Here is a tiny trained network, its code and every weight. The questions are about switching its units off for an input and a class, where a switched-off unit gives its printed mean instead of its output.

import numpy as np


def w(rows, s, z=0):
    codes = np.array(rows[::2]) - 128.0
    scale = np.full(codes.shape[1], s)
    scale[-1] = z or s
    return codes * scale


def norm(h):
    return h / np.sqrt((h * h).mean(-1, keepdims=True) + 1e-5)


def f(y):
    return y / 2 * (1 + np.tanh(0.7978845608 * (y + 0.044715 * y**3)))


def log_softmax(a):
    a = a - a.max(-1, keepdims=True)
    return a - np.log(np.exp(a).sum(-1, keepdims=True))


def net(x, mask):
    res = np.array(x, float).reshape(1, 4) / 4 @ E
    u = 0
    for l in range(4):
        y = f(norm(res) @ A[l][:, :-1].T + A[l][:, -1])
        res = res + np.where(mask[u : u + 5], y, B[l][:, -1]) @ B[l][:, :-1]
        u += 5
    return log_softmax(norm(res)[-1] @ U[:, :-1].T + U[:, -1])


A, B = {}, {}
E = w([
[236,98,254,115,92,37,75,126,95],'x0',
[154,152,53,50,118,26,124,194,151],'x1',
[147,98,99,116,153,155,72,155,117],'x2',
[174,123,87,201,227,69,145,76,132],'x3',
],0.0077)
A[0] = w([
[124,40,120,126,69,151,173,160,169,13],'L0N0',
[40,97,53,126,126,169,157,110,148,51],'L0N1',
[87,166,46,34,65,33,102,120,83,46],'L0N2',
[119,160,95,51,182,51,101,141,235,39],'L0N3',
[139,143,159,76,35,213,194,254,105,2],'L0N4',
],0.0066,0.0031)
B[0] = w([
[100,178,122,71,229,234,185,167,34,112],'L0N0',
[215,100,189,52,113,119,105,95,153,252],'L0N1',
[170,49,160,168,129,206,206,230,149,239],'L0N2',
[81,47,119,198,45,154,182,155,50,217],'L0N3',
[11,210,99,157,147,12,41,128,2,223],'L0N4',
],0.0076,0.0036)
A[1] = w([
[61,99,242,172,187,232,145,132,77,6],'L1N0',
[78,221,86,158,116,23,13,160,178,217],'L1N1',
[45,165,30,78,197,190,203,155,181,37],'L1N2',
[183,126,85,184,210,80,209,68,73,104],'L1N3',
[31,148,93,115,144,253,170,136,189,19],'L1N4',
],0.0058,0.0017)
B[1] = w([
[113,113,69,164,24,195,206,192,222,225],'L1N0',
[100,130,201,155,216,240,173,99,148,171],'L1N1',
[255,203,206,57,128,79,154,73,109,244],'L1N2',
[54,144,95,102,194,221,126,150,89,253],'L1N3',
[145,152,167,91,105,140,76,133,160,227],'L1N4',
],0.0092,0.0036)
A[2] = w([
[74,97,93,61,123,69,24,77,193,2],'L2N0',
[186,71,255,58,138,108,129,94,160,120],'L2N1',
[213,172,62,154,104,135,83,226,117,42],'L2N2',
[139,11,99,163,95,220,128,42,197,148],'L2N3',
[84,30,216,180,135,225,105,57,213,131],'L2N4',
],0.0055,0.0029)
B[2] = w([
[126,76,109,90,142,147,184,127,101,94],'L2N0',
[145,139,29,121,81,189,101,9,169,223],'L2N1',
[142,101,153,135,108,133,137,134,166,142],'L2N2',
[160,165,100,138,152,78,155,170,99,232],'L2N3',
[149,75,116,136,91,82,149,134,126,255],'L2N4',
],0.014,0.0038)
A[3] = w([
[166,94,83,136,176,94,124,115,116,130],'L3N0',
[90,158,157,149,176,143,124,104,2,254],'L3N1',
[114,130,147,118,61,117,65,95,131,165],'L3N2',
[117,57,142,121,96,112,209,187,202,152],'L3N3',
[101,135,184,135,88,158,131,161,134,217],'L3N4',
],0.011,0.0039)
B[3] = w([
[52,151,142,116,103,150,163,136,132,190],'L3N0',
[63,83,171,101,177,126,79,204,97,221],'L3N1',
[113,202,153,94,182,158,123,120,147,198],'L3N2',
[186,78,31,171,96,4,129,68,116,254],'L3N3',
[93,63,108,218,162,92,145,152,104,197],'L3N4',
],0.012,0.0075)
U = w([
[195,85,77,211,54,49,170,148,103,219],'0',
[3,146,207,118,165,134,117,193,69,141],'1',
[221,230,163,63,76,194,95,42,196,8],'2',
],0.014,0.0017)

Each question gives the input, the list of numbers given to net, and the class t.
The units are the neurons (one row each of A and B). Each row of codes is followed by its name. A weight is (code - 128) times the scale printed after its matrix; where a second scale follows, it is the last column's (A, B and U).
mask holds one flag per neuron, layer by layer. A switched-off neuron (its flag False) gives its mean, the last column of its row in B, instead of its output. The means were averaged over made-up inputs and are rounded, as every weight is.
A unit's drop is (log p(t) with every unit on - log p(t) with that unit switched off) / (log p(t) with every unit on - log p(t) with every unit switched off).
The circuit of an input: a set's keep is (log p(t) with only the set's units on - log p(t) with every unit switched off) / (log p(t) with every unit on - log p(t) with every unit switched off). Starting from the 12 units with the biggest drops (on a tie, the unit counted first), units are removed one at a time, each time the one whose removal leaves the highest keep (on an exact tie, the one counted first), for as long as the keep stays at least 0.8.
units of the circuit, in order: the units of the circuit, biggest drop first
k most important neurons: the k neurons with the biggest drops, biggest first
drop of u: that unit's drop, to one decimal
input [-1,-2,-4,-5], class 1: units of the circuit, in order -> [L0N4]
input [-2,-6,-6,-6], class 0: 3 most important neurons -> [L1N0 L1N3 L2N4]
input [-8,-7,2,1], class 2: units of the circuit, in order -> [L1N2 L1N4]
input [2,0,3,1], class 2: 3 most important neurons -> [L0N4 L1N0 L2N1]
input [8,7,0,-2], class 2: 4 most important neurons -> [L2N1 L1N0 L3N2 L2N4]
input [7,0,-7,-7], class 1: 3 most important neurons -> [L0N4 L0N1 L1N2]
input [-1,5,0,-6], class 1: 4 most important neurons -> [L0N4 L2N4 L1N0 L3N1]
input [-4,0,3,4], class 1: 2 most important neurons -> [L1N3 L0N2]
input [8,2,2,7], class 2: 2 most important neurons -> [L2N1 L0N4]
input [3,3,-7,-5], class 1: drop of L0N4 -> 2.1
input [-4,3,-4,-4], class 1: drop of L0N4 -> 4.5
input [8,-1,-4,-6], class 2: drop of L2N1 -> 2.0
input [5,-4,0,8], class 1: drop of L1N3 -> 0.0
